In the rows, 128 means zero.
Each row of numbers stands for one node and depends on some of the facts below. Use the named rows to name the rest.

Some facts about the nodes:
sutril: belongs to class; fumis: refers to; groklare: sits directly inside
nugum: sutril b; groklare plubras
pleka: sutril f; fumis rokun; groklare bitru
drera: sutril b; fumis drukel; groklare kudogo
graklumum: sutril a; fumis kludram tatru; groklare skone
sesos: sutril b; groklare nogi
skazal: sutril a; fumis fliskupil; groklare drakor
plivi: groklare brulo
plepa: sutril c; fumis nuza; groklare sime
nukli: sutril c; groklare plokaski
skibrus: sutril c; fumis vuplum; groklare suklom
vodrun: sutril d; groklare gridrugi
skesar: sutril b; groklare kipoflen
pufles: sutril a; groklare trustemem
stodal: sutril a; groklare viple
midri: sutril b; groklare truko
guzotok: sutril d; groklare zustak
defes: sutril g; groklare sturo
futres: sutril c; groklare sonastu
grunal: sutril b; fumis groskar; groklare zumim
rukik: sutril d; fumis lisek; groklare plobeklok
gobili: sutril b; groklare drakor
bififlar: sutril g; fumis stodal; groklare viple
tatru: sutril e; groklare skone
bitru: groklare raskil
litru: sutril f; groklare trutal
plidra: sutril a; groklare plivi
plilo: groklare brulo
trustemem: groklare kudogo
rabros: sutril b; groklare plivi
fletribin: sutril a; fumis lamo; groklare plubras
viskek: groklare gregretam
greti: sutril a; fumis podoklen; groklare nere
raken: sutril b; groklare klivum
skone: groklare skipenuk
dodrebruk: sutril f; groklare plobeklok
traskes: sutril c; groklare truko
dreklol: sutril a; fumis grunal; groklare zumim
drokek: sutril c; groklare skistom
flaklem: sutril a; fumis suklen; groklare trustemem
dese: sutril c; fumis ploloba litru; groklare trutal
floku: sutril e; fumis plepa; groklare sime
drepli: sutril d; groklare plobeklok
klomer: sutril c; groklare brulo
sotra: sutril a; fumis papli; groklare zumim
klason: sutril a; groklare skistom
gremolam: sutril a; groklare drutrul
loskal: sutril g; groklare skipenuk
dutram: sutril a; groklare lovo
flero: sutril d; groklare drakor
sepofo: sutril c; groklare zazan
digrol: sutril e; fumis plidra grumin; groklare plivi
rimil: sutril c; fumis nados raken; groklare klivum
kilan: sutril a; groklare suklom
fletriklam: sutril b; fumis voflam bretukim; groklare sturo
biki: sutril b; fumis fibagi; groklare viskek
suklen: sutril b; groklare trustemem
tukluk: sutril f; fumis stuklufa greletel; groklare lovo
misto: sutril e; groklare plobeklok
zefi: sutril a; fumis grodrok skubrus; groklare zazan
podoklen: sutril c; groklare nere
ratu: sutril a; groklare kudogo
garin: sutril b; groklare trustemem
duskos: sutril a; fumis sturar; groklare plilo
makles: sutril a; groklare plubras
voflam: sutril b; fumis sobas bretukim; groklare sturo
zudabrek: sutril a; groklare sonastu
suklom: groklare skipenuk
reloflu: sutril e; groklare drutrul
tokluk: groklare skipenuk
dovak: sutril c; groklare tokluk
stuklufa: sutril b; fumis gradar; groklare lovo
nuza: sutril d; groklare sime
grebal: sutril d; fumis bififlar lilak; groklare viple
fibagi: sutril b; fumis biki; groklare viskek
nikani: sutril c; groklare drutrul
bregun: sutril d; fumis midri; groklare truko
bretukim: sutril a; fumis sobas; groklare sturo
klufu: groklare raskil
lamo: sutril b; fumis nugum; groklare plubras
stifle: sutril b; groklare zustak
nogi: groklare lagrak
vuplum: sutril e; fumis flokla kilan; groklare suklom
drukel: sutril a; groklare kudogo
skigok: sutril a; groklare kipoflen
sobas: sutril e; fumis bretukim; groklare sturo
plebedri: sutril b; groklare drutrul
greletel: sutril f; groklare lovo
drostak: sutril b; groklare gregretam
pobro: sutril a; groklare ribi
gugol: sutril a; groklare zustak
plubras: groklare sonastu
fanel: sutril d; fumis ratu; groklare kudogo
skuli: sutril a; groklare klivum
gridrugi: groklare lagrak
kipoflen: groklare lagrak
skapam: groklare lovo
kluru: sutril b; fumis retrem; groklare skapam
plobeklok: groklare lovo
retrem: sutril f; fumis kluru bugrom; groklare skapam
zekar: sutril f; groklare kipoflen
mulos: sutril b; fumis stodal lilak; groklare viple
rokun: sutril a; groklare bitru
zibos: sutril a; fumis nuza; groklare sime
tubrem: sutril b; groklare plubras
lisek: sutril e; groklare plobeklok
duta: sutril b; groklare kudogo
groskar: sutril b; groklare zumim
papli: sutril c; groklare zumim
zarak: sutril a; groklare gridrugi
plokaski: groklare brulo
flipli: sutril c; groklare sime
soge: sutril a; groklare lagrak
rudrokluk: sutril c; fumis biki; groklare viskek
maste: sutril f; groklare skipenuk
drerom: sutril f; fumis skuli; groklare klivum
giskek: sutril d; groklare nere
gradar: sutril c; groklare lovo
sturar: sutril d; fumis notem; groklare plilo
feklabrol: sutril g; groklare sonastu
kludram: sutril b; groklare skone
brugo: sutril a; groklare plobeklok
grumin: sutril d; groklare plivi
skistom: groklare raskil
drakor: groklare skipenuk
viple: groklare raskil
bugrom: sutril a; groklare skapam
butras: sutril a; groklare skipenuk
flokla: sutril c; groklare suklom
notem: sutril b; groklare plilo
nere: groklare brulo
tuzan: sutril c; groklare ribi
klivum: groklare raskil
stagron: sutril a; groklare plivi
nastas: sutril b; fumis gugol; groklare zustak
zofloklan: sutril f; groklare nere
dribrak: sutril a; fumis skuli; groklare klivum
trutal: groklare lagrak
dribrom: sutril b; groklare sturo
skubrus: sutril c; fumis sepofo; groklare zazan
fliskupil: sutril c; groklare drakor
zumim: groklare raskil
digu: sutril b; fumis skuli; groklare klivum
nados: sutril e; groklare klivum
lakla: sutril a; groklare trutal
milon: sutril b; groklare zustak
grodrok: sutril g; groklare zazan
skege: sutril a; fumis milon; groklare zustak
monem: sutril f; fumis drenus; groklare drakor
drenus: sutril b; fumis gobili; groklare drakor
skerom: sutril a; fumis nugum; groklare plubras
sime: groklare lagrak
papu: sutril a; groklare gregretam
dudro: sutril b; groklare drutrul
kivuver: sutril a; fumis sepofo; groklare zazan
sturo: groklare truko
robar: sutril d; groklare viple
ribi: groklare lagrak
lilak: sutril b; groklare viple
dovas: sutril b; fumis dudro nikani; groklare drutrul
drakeso: sutril f; groklare gridrugi
ploloba: sutril a; fumis dese; groklare trutal
besodem: sutril d; groklare skistom
drutrul: groklare truko
mupler: sutril e; groklare klufu
flober: sutril e; fumis skibrus; groklare suklom
parupla: sutril c; groklare kipoflen

Named rows:
plidra: [133 125 125 126 123 129 128 123 130 132 117 126 117 123 131 125 146 124
 127 126 121 116 129 127 126 127 128]
flero: [128 125 125 131 125 113 128 123 124 122 126 126 129 128 137 127 124 123
 131 127 140 117 128 128 124 125 125]
futres: [129 125 129 133 124 114 128 124 120 127 124 128 122 127 125 126 121 124
 125 126 128 117 128 127 125 127 130]
biki: [118 128 153 123 164 248 135 118 142 120 111 161 176 111 128 123 116 122
 157 127 123 122 125 127 124 126 123]
raken: [118 135 124 131 123 113 128 124 121 126 131 129 155 117 127 126 122 148
 126 126 139 116 127 126 126 127 125]
zumim: [129 142 128 129 130 114 128 132 119 141 143 126 124 127 126 137 119 119
 125 133 127 117 128 128 149 137 135]
nikani: [125 125 131 134 137 118 128 134 123 130 130 127 130 123 127 125 121 126
 124 126 133 116 128 127 125 125 127]
floku: [126 124 127 125 136 161 127 122 138 120 116 125 127 153 125 129 122 120
 125 138 127 143 127 144 123 125 124]
lilak: [118 134 124 130 123 112 128 124 122 125 129 127 154 120 126 126 121 142
 126 127 137 117 127 126 126 126 126]
klomer: [133 125 129 132 124 115 128 123 120 130 116 129 114 132 126 126 121 123
 125 126 122 116 128 127 126 128 133]
kivuver: [119 126 125 124 124 154 127 123 142 122 123 125 126 137 125 125 144 123
 133 126 121 161 128 128 124 124 124]
drutrul: [136 130 136 132 147 148 127 151 120 143 144 126 124 120 127 126 119 118
 124 126 121 117 130 128 136 133 130]
makles: [129 126 124 126 124 129 128 124 130 129 126 126 126 118 134 125 141 134
 126 126 125 117 129 127 125 125 126]
suklen: [122 127 125 131 123 116 129 125 121 124 124 127 148 116 128 125 122 129
 126 126 123 117 128 126 125 126 125]
skistom: [130 141 129 129 130 114 128 133 119 141 143 126 122 127 127 137 118 119
 125 132 125 117 128 128 148 137 136]
dribrom: [119 126 125 133 125 125 128 134 123 128 131 127 155 113 128 125 122 141
 126 125 128 116 128 126 125 125 124]
dutram: [131 126 125 126 124 129 128 123 130 130 123 126 123 120 133 125 142 132
 126 126 122 117 129 127 125 126 126]
drakeso: [136 124 126 126 124 144 128 123 130 122 125 126 121 126 128 125 127 126
 125 136 146 117 129 129 124 126 127]

Rows to name:
No name comes twice in this set of rows, the named rows included.
[126 125 131 134 135 116 128 132 122 130 129 128 128 124 126 125 121 125
 125 126 133 116 128 127 125 125 127]  traskes
[124 125 125 126 127 147 128 128 132 132 133 126 133 113 135 124 142 144
 126 126 131 115 129 127 125 125 124]  gremolam

The same nodes again, as new rows of numbers:
Some nodes and their rows:
raken: [129 124 145 112 146 129  98 136 142 125 123 135 162 126 119  98 116 142
 103 155 152 157 167 118 142 105 112 141]
feklabrol: [144 131 136 130 122 113 124 142 117 132 131 126 127 110 122 123 131 119
 124 125 114 128 121 153 113 129 117 133]
plidra: [154 120 145 131 153 122 118 117 165 166 127 135 127 128 139 106 128 127
 135 123 142 152 145 157 120 104  90 141]
kipoflen: [104 133 135 127  82 170 108 118 130 127 140  83 119 175 135 126 131 141
 121 120 121 113 131  73 138  94 131 115]
drera: [143 105 133 149 124 112 156 141  96 121 142 119 163 131 118 143 112 124
 143 124 141 116 124 131 125 122 143 121]
drepli: [116 128 119 137 134 126 100 129 148 133 128 105 122 156 128 143 120 117
 122 138 122 119 135 110 116 136 139  97]
kilan: [181 131  97  75 183 150  86 132 113 174 127  94  45  54  54 134 203 130
 198 126 190 140 149  89 180 117 140 188]
skibrus: [210 130  86  81 158 164 115 159  93 175 102 128  49  45  54 137 232 128
 219  97 169 142 117  97 128 100 187 178]
klivum: [106 135 111 104 120 134 126 151 117  97 115 120 141 154 129  99 121 141
 106 138 154 151 166  92 132 135 147 114]
skuli: [149 129 152 108 147 133  95 130 157 131 113 153 148 111 126  98 140 144
 113 148 143 170 161 131 129  92 100 150]
rabros: [145 105 143 142 136 113 138 126 141 151 145 108 139 151 128 136 101 125
 133 111 161 138 147 136 121 134 107 115]
maste: [ 94 142 132 122 133 130 100 136 118 126 121 109  88 144 118 125  97 111
 105 145 152 108 101 119 145 148 150 122]
ratu: [136 135 144 121 151 113 116 106 154 139 133 140 117  99 135 124 134 133
 129 140 120 134 141 155 143 131  92 151]
viple: [114 125 106 115 122 135 120 155 121 106 103 123 143 163 133 108 127 139
 109 134 152 149 161  88 135 121 143 106]
klufu: [104 141 101 111 126 124 137 132 125 101 119 114 124 146 135 112 128 139
 106 134 159 146 161  94 149 156 134 115]
bretukim: [146 132 149 128 147 116  98 113 154 130 141 136 136 104 126 138 137 130
 135 155 100 129 138 157 109 122  93 140]
drakor: [ 95 123 137 128 134 151 109 141 111 137 106 128  83 153 132 121 101 106
 120 136 176 118  83 107 166 119 168 128]
drenus: [124 111 159 135 141 129 114 138 113 137 118 131 128 130 123 131 104 113
 129 137 164 118 103 129 162 113 135 141]

Rows to name:
No name comes twice in this set of rows, the named rows included.
[130 128  87 143 121 109 191 125 117 119 137 120 106 137 148 140 125 122
 145  99 130 120 111 144 106 179 157 100]  digrol
[121 144 102 148 121  89 166 131 100 102 147  98 125 144 130 148 107 112
 119 128 123 102 116 125 130 173 167  98]  tukluk
[151 110 124 161 114  97 168 148  88 106 152 126 189 121 113 169 110 119
 150 132 113  99 113 140 109 134 165 109]  fletriklam
[100 151 125 119 117 144  70 103 149 137 143  87 111 148 126 102 119 136
  92 154 107 117 134  87 155 104 120 126]  litru
[115 140 125 131 148 116  67 121 160 146 123 100 121 148 131 108 112 116
  97 163 114 128 137 115 140 121 134 114]  greletel
[165 123 141 111 125 138 110 140 153 132  79 181 117 101 146 116 180 148
 141 121 119 165 150 144 101  84  92 146]  papli
[130 131 152 124 128 115 119 143 110 128 115 137  89 111 125 133 117 119
 122 119 145 119  92 150 131 130 118 143]  loskal
[143 124 148 134  86 139 169 133  86 114 153 128 154 120 122 137 132 141
 155 110 118 111 107 143 110 103 135 138]  zibos
[147 141 127 137 134  92 122 123 127 124 135 131 131  91 121 150 142 118
 119 138  90 118 127 158 122 146 102 134]  defes
[152 120 134 122 129 129 141 145 118 120 116 154 155 109 123 117 138 144
 129 126 141 151 140 135 118 107 122 139]  klason

Now the same nodes, written a new way:
Some nodes and their rows:
drepli: [132  95 125  79 168 124 119 102 207 111 131 113 117 101 172 138 159  87
  80 107 128 123 136 151  92 135 163 108 104 137 125 151 145 131 129  78]
rimil: [116  89  93  61 142 135  87 111 209 103 121 153  81 106 156 100 139  91
 107 118 131 114 134 171  90 156 153 133  84 139 144 142 146 105 181 128]
kivuver: [145  64 117  68 162  97 108 102 198  88 109 136 101 104 171 147 153  96
  95 133 131 133 116 170  72 137 150 116 113 148 137 146 156 124 145 105]
skapam: [139  86 117  64 178 125 111 101 199 113 122 129 133 103 147 138 139  93
  74 116 130 119 138 150  79 131 149 117 102 148 114 148 153 115 123  84]
dutram: [144  87 127  73 163 109 112 100 206 110 119 115 113  95 152 139 152  95
  86 111 114 129 126 165  76 130 154 109 102 145 113 149 165 115 130  94]
grunal: [138 107  96  78 157 130 123  97 198 112 133 116 113 100 152 115 166  88
 104 108 116 131 139 152  92 121 175 100 116 139 143 163 123 132 151  80]
sonastu: [138  86 117  64 179 125 111 100 199 113 122 129 133 103 146 138 140  93
  75 116 130 120 138 150  79 131 149 117 102 148 113 148 152 116 124  85]
zofloklan: [139  93 119  64 152 127 107 103 197 105 119 117 111 100 158 138 160 102
  79 107 125 114 141 161  74 136 158 121  94 145 111 153 155 115 130  92]
biki: [132 132 128 105 158 139 129 103 211 107 142 123 111 110 157 134 145  87
  96 105 148 131 152 157  91 148 173 110  96 134 145 144 159 125 151 106]
futres: [143 101 108  71 139 134 104 104 196 110 112 120 117 100 147 138 168  96
  82 106 124 105 135 164  69 140 157 127  95 140 114 152 153 114 140  96]
papli: [156 125 114  62 147 149  97  91 197 133 122  99 125  85 123 131 178  96
  78  91 116 110 155 160  59 104 168  98  93 119  97 176 148  99 143  88]
truko: [138  86 117  64 178 125 112 101 199 113 121 130 133 103 147 138 140  93
  75 116 130 119 138 149  79 132 149 118 102 149 113 147 153 117 123  84]
pleka: [185  79 105  36 164 131  91  83 185  90  83 131  93 109 168 179 169 104
 102 133 154 134 143 150  67 114 176  97 130 125 125 169 124 114 161  99]
drakor: [143  90 114  62 176 128 106 111 196 110 124 130 133 109 150 132 141  95
  77 113 134 132 133 151  74 140 146 117 105 141 112 150 161 118 115  76]
fletribin: [152  65 116  67 161  99 108  98 201  87 102 136  96 108 172 154 149  96
 100 135 132 138 117 164  77 139 153 116 116 147 134 144 153 125 146 106]
monem: [157  85 114  61 153 127  98 111 191  81 106 140  96 120 179 153 153 105
  93 126 160 138 134 164  66 152 154 126 110 131 131 150 160 122 140 102]
dudro: [146 141 122  93 160 144 135  94 192 129 142  92 141  78 142 155 168  77
  71  80 118 122 144 154  78 132 184  84 100 129 119 165 144 117 110  77]
graklumum: [156  79 118  74 156 109 114  94 218  97  93 133  82 120 166 152 126  96
 110 132 124 141 126 149  95 149 157 125 107 150 116 133 157 126 146 113]

Name these rows:
No name comes twice in this set of rows, the named rows included.
[188 113 130  51 174 133 100  75 204 134 103  87 120  83 127 165 165  92
  89  96 108 140 147 144  72  92 184  69 117 119  81 176 152  97 131  79]  rokun
[143 101  99  59 142 136  97  99 197 116 117 122 108  96 139 120 168  96
  91 109 120 111 142 164  68 120 157 116  96 130 120 165 138 110 157 100]  drokek
[146 144 119 100 153 153 136  93 220 135 126  92 119 105 136 134 144  85
  95  81 101 125 153 131 113 142 189 107  97 146  96 143 151 125 124  75]  kludram
[147  61 102  55 161  98 103  96 202  93 110 138  89 104 163 127 150  97
 108 138 123 143 120 166  75 119 150 109 115 141 140 157 136 126 160 107]  dreklol
[137 128 105  80 158 141 126  96 203 133 142  94 126  89 133 108 168  86
  93  87  98 127 148 147  93 113 181  91 106 136 119 167 131 124 136  68]  groskar
[151 146 125  96 159 152 123 107 202 125 139  94 135  99 143 136 164  87
  85  79 125 137 147 148  85 141 183  94 106 127 112 157 165 120 117  66]  gobili
[138 100 116  81 140 131 103 106 205  89 112 149  90 120 166 143 147  99
  97 129 163 118 142 172  68 155 150 140  89 132 143 139 161 116 168 134]  rudrokluk
[160  72 116  56 169 102 100  92 197  92 110 135  96 101 164 148 157  96
 102 138 142 144 128 169  63 112 156  96 119 130 142 163 144 118 162 111]  sotra
[128  68 107  65 169 104 116 100 194  92 136 131 107 103 181 123 174  93
  90 135 142 129 133 167  72 110 150 106 116 128 161 169 118 143 156  88]  grebal
[141 119 115  73 141 143 105 101 198 130 122  99 132  88 129 130 174  95
  71  86 106  99 143 160  69 130 161 118  88 138  92 158 160 105 126  82]  sepofo

The same nodes again, as new rows of numbers:
Known rows:
flober: [109 128 130 177 123 131 135 127 101 144 115 150 137 126]
rudrokluk: [179 156 158 193 118 137 115 131  74 112 167 146  96 148]
nastas: [135 132 125 161 115 132 140 117 119 138 100 157 129 127]
trutal: [133 117 134 105 118 131 126 131 128 140 136 115 119 119]
lakla: [124 115 124 104 128 133 126 142 130 130 117 115 131 128]
traskes: [134 112 141 123 123 129 119 123 114 136 139 100 113 110]
kipoflen: [134 116 134 105 118 131 126 132 128 140 136 114 119 119]
plokaski: [133 114 135 106 115 132 125 130 127 137 135 115 123 118]
sturar: [127 134 138 185 121 134 138 122 113 147 111 156 141 120]
notem: [147 118 120 109 114 128 137 126 133 134 109 122 128 122]
feklabrol: [129 113 128 125 114 122 115 141 123 143 117 109 134 126]
futres: [133 112 141 123 123 130 118 124 114 135 139 101 113 110]
kivuver: [100 130 134 169 126 136 135 128 112 136  95 152 144 132]
groskar: [150 107 122 112 107 130 133 120 131 126 101 125 144 120]
drutrul: [135 116 137  91 116 126 125 132 125 137 131 121 124 116]
voflam: [160 130  82  98 144 176  92  60 114 180 101 200 127 137]
nuza: [139 121 134 122 121 129 136 130 128 145 121 115 139 117]
lisek: [131 114 129 115 120 129 123 135 125 134 120 113 131 122]

Rows to name:
No name comes twice in this set of rows, the named rows included.
[106 114 141 202 112 125 125 123 100 146  86 151 157 131]  bififlar
[114 117 109 250 110 138 111 160 132 112 140 205  85  78]  drerom
[105 130 133 180 122 130 138 125 101 145 111 149 140 126]  vuplum
[140 119 123 113 114 127 141 122 132 136 100 122 136 122]  nugum
[112 118 134 167 121 139 127 126 111 125  94 156 153 130]  sotra
[135 125  88  93 156 184  80  72 109 176 106 196 137 143]  bretukim
[134 105 130 117 113 132 119 130 122 126 116 116 146 119]  mupler
[129 135 127 169 116 131 143 115 118 141  94 160 131 127]  stuklufa
[101 135 153 200 128 129 135 109  95 150 113 136 124 116]  plepa
[ 96 115 102 240 113 137 109 166 133 102 125 207  81  89]  dribrak
[129 121 141 178 116 138 127 121 110 136 114 154 156 117]  pleka

